Below are the code and all the weights of a small trained network. Each question names an input and a class and asks about switching units off, where a switched-off unit gives its printed mean instead of its output.

import numpy as np


def w(rows, s, z=0):
    codes = np.array(rows[::2]) - 128.0
    scale = np.full(codes.shape[1], s)
    scale[-1] = z or s
    return codes * scale


def norm(h):
    return h / np.sqrt((h * h).mean(-1, keepdims=True) + 1e-5)


def f(y):
    return y / 2 * (1 + np.tanh(0.7978845608 * (y + 0.044715 * y**3)))


def log_softmax(a):
    a = a - a.max(-1, keepdims=True)
    return a - np.log(np.exp(a).sum(-1, keepdims=True))


def net(x, mask):
    res = np.array(x, float).reshape(1, 8) / 4 @ E
    u = 0
    for l in range(4):
        y = f(norm(res) @ A[l][:, :-1].T + A[l][:, -1])
        res = res + np.where(mask[u : u + 4], y, B[l][:, -1]) @ B[l][:, :-1]
        u += 4
    return log_softmax(norm(res)[-1] @ U[:, :-1].T + U[:, -1])


A, B = {}, {}
E = w([
[100,178,140,196,71,83,110,210,145],'x0',
[163,178,60,168,64,255,238,177,196],'x1',
[154,173,155,195,91,112,153,96,139],'x2',
[80,61,163,131,183,95,160,96,141],'x3',
[163,124,107,152,98,192,76,134,75],'x4',
[90,163,102,86,160,109,168,73,45],'x5',
[90,108,154,136,71,163,176,82,214],'x6',
[122,117,176,119,151,156,120,156,156],'x7',
],0.0076)
A[0] = w([
[120,132,159,188,99,102,115,209,255,63],'L0N0',
[112,143,172,157,139,52,116,119,92,53],'L0N1',
[166,161,70,68,122,134,108,97,83,6],'L0N2',
[94,127,139,78,94,54,71,137,147,124],'L0N3',
],0.009,0.0026)
B[0] = w([
[87,128,131,111,163,97,109,249,157,255],'L0N0',
[117,157,186,70,1,106,55,129,183,194],'L0N1',
[138,114,119,68,108,134,112,208,184,174],'L0N2',
[128,82,145,36,135,246,69,81,6,204],'L0N3',
],0.0092,0.0052)
A[1] = w([
[171,107,148,142,211,3,30,124,111,22],'L1N0',
[126,80,207,214,136,99,175,209,209,87],'L1N1',
[138,165,79,15,111,91,231,224,175,87],'L1N2',
[101,145,181,169,124,17,156,45,162,6],'L1N3',
],0.0068,0.0018)
B[1] = w([
[149,151,140,91,152,72,59,140,78,204],'L1N0',
[105,122,26,136,189,59,142,184,180,226],'L1N1',
[152,154,22,96,179,103,156,126,78,253],'L1N2',
[172,124,1,203,21,138,104,52,100,144],'L1N3',
],0.0099,0.0047)
A[2] = w([
[223,211,127,200,41,233,93,165,139,243],'L2N0',
[121,180,170,113,150,52,2,106,59,139],'L2N1',
[138,244,101,101,116,115,206,240,164,66],'L2N2',
[183,194,99,127,101,232,147,243,161,249],'L2N3',
],0.0065,0.0014)
B[2] = w([
[220,220,122,206,131,105,89,140,56,187],'L2N0',
[143,217,145,76,80,9,121,174,116,254],'L2N1',
[100,111,23,119,177,170,86,129,159,243],'L2N2',
[131,146,59,223,127,112,99,91,176,253],'L2N3',
],0.011,0.0065)
A[3] = w([
[122,121,172,183,102,130,104,240,210,101],'L3N0',
[119,140,173,170,121,122,169,189,207,1],'L3N1',
[197,130,91,60,219,181,131,42,1,114],'L3N2',
[124,146,178,77,225,130,199,1,92,211],'L3N3',
],0.0067,0.0021)
B[3] = w([
[156,135,50,67,104,154,63,93,81,177],'L3N0',
[4,174,105,138,157,132,128,128,95,117],'L3N1',
[60,82,131,116,90,150,139,178,67,253],'L3N2',
[116,83,143,173,89,153,164,87,125,192],'L3N3',
],0.014,0.0035)
U = w([
[99,61,183,141,174,133,146,91,208,3],'0',
[201,169,151,198,89,100,125,19,116,187],'1',
[125,115,178,22,111,45,65,160,90,162],'2',
[120,112,6,150,178,146,137,156,161,235],'3',
[81,31,140,95,103,162,197,78,62,64],'4',
],0.011,0.0038)

Each question gives the input, the list of numbers given to net, and the class t.
The units are the neurons (one row each of A and B). Each row of codes is followed by its name. A weight is (code - 128) times the scale printed after its matrix; where a second scale follows, it is the last column's (A, B and U).
mask holds one flag per neuron, layer by layer. A switched-off neuron (its flag False) gives its mean, the last column of its row in B, instead of its output. The means were averaged over made-up inputs and are rounded, as every weight is.
A unit's drop is (log p(t) with every unit on - log p(t) with that unit switched off) / (log p(t) with every unit on - log p(t) with every unit switched off).
The circuit of an input: a set's keep is (log p(t) with only the set's units on - log p(t) with every unit switched off) / (log p(t) with every unit on - log p(t) with every unit switched off). Starting from the 12 units with the biggest drops (on a tie, the unit counted first), units are removed one at a time, each time the one whose removal leaves the highest keep (on an exact tie, the one counted first), for as long as the keep stays at least 0.8.
units of the circuit, in order: the units of the circuit, biggest drop first
unit that matters most: the unit with the biggest drop
k most important neurons: the k neurons with the biggest drops, biggest first
top k neurons in layer l: the k neurons of layer l with the biggest drops, biggest first
drop of u: that unit's drop, to one decimal
input [0,-4,-2,-7,-8,5,7,8], class 4: 2 most important neurons : [L3N3, L1N0]
input [-7,-1,1,0,7,-8,-8,-2], class 2: unit that matters most : L1N0
input [-8,-1,-4,-1,-4,-8,4,4], class 0: units of the circuit, in order : [L2N1, L2N2]
input [-6,2,-8,4,3,-3,-6,1], class 4: top 2 neurons in layer 2 : [L2N1, L2N2]
input [-7,-8,-2,4,-8,2,7,8], class 4: units of the circuit, in order : [L3N3, L0N0]
input [0,1,-7,0,1,3,-4,3], class 4: units of the circuit, in order : [L3N2, L0N0, L1N1]
input [5,2,-2,-4,3,-3,-5,-8], class 1: 4 most important neurons : [L2N0, L1N1, L0N0, L2N3]
input [-8,-2,7,-5,5,-4,-4,4], class 1: top 3 neurons in layer 0 : [L0N0, L0N2, L0N3]
input [5,3,6,2,1,8,-2,-8], class 1: 4 most important neurons : [L0N0, L1N1, L1N3, L2N0]
input [-7,3,7,-8,-2,-6,-3,-6], class 1: 4 most important neurons : [L2N0, L0N0, L1N1, L2N3]
input [-8,-8,7,2,0,2,6,2], class 1: 2 most important neurons : [L0N0, L1N3]
input [-2,-2,5,3,8,2,7,1], class 1: top 2 neurons in layer 2 : [L2N0, L2N2]
input [-6,-1,-7,3,7,-4,-4,-7], class 2: 2 most important neurons : [L0N3, L1N0]
input [-8,-7,8,7,7,-7,8,4], class 1: top 3 neurons in layer 1 : [L1N3, L1N2, L1N0]
input [-2,1,0,2,-5,3,-3,6], class 4: unit that matters most : L0N0
input [-7,-3,-6,3,-1,-7,5,-4], class 4: drop of L2N1 : 0.0
input [-7,8,8,8,8,-1,5,-6], class 1: drop of L2N2 : 0.1
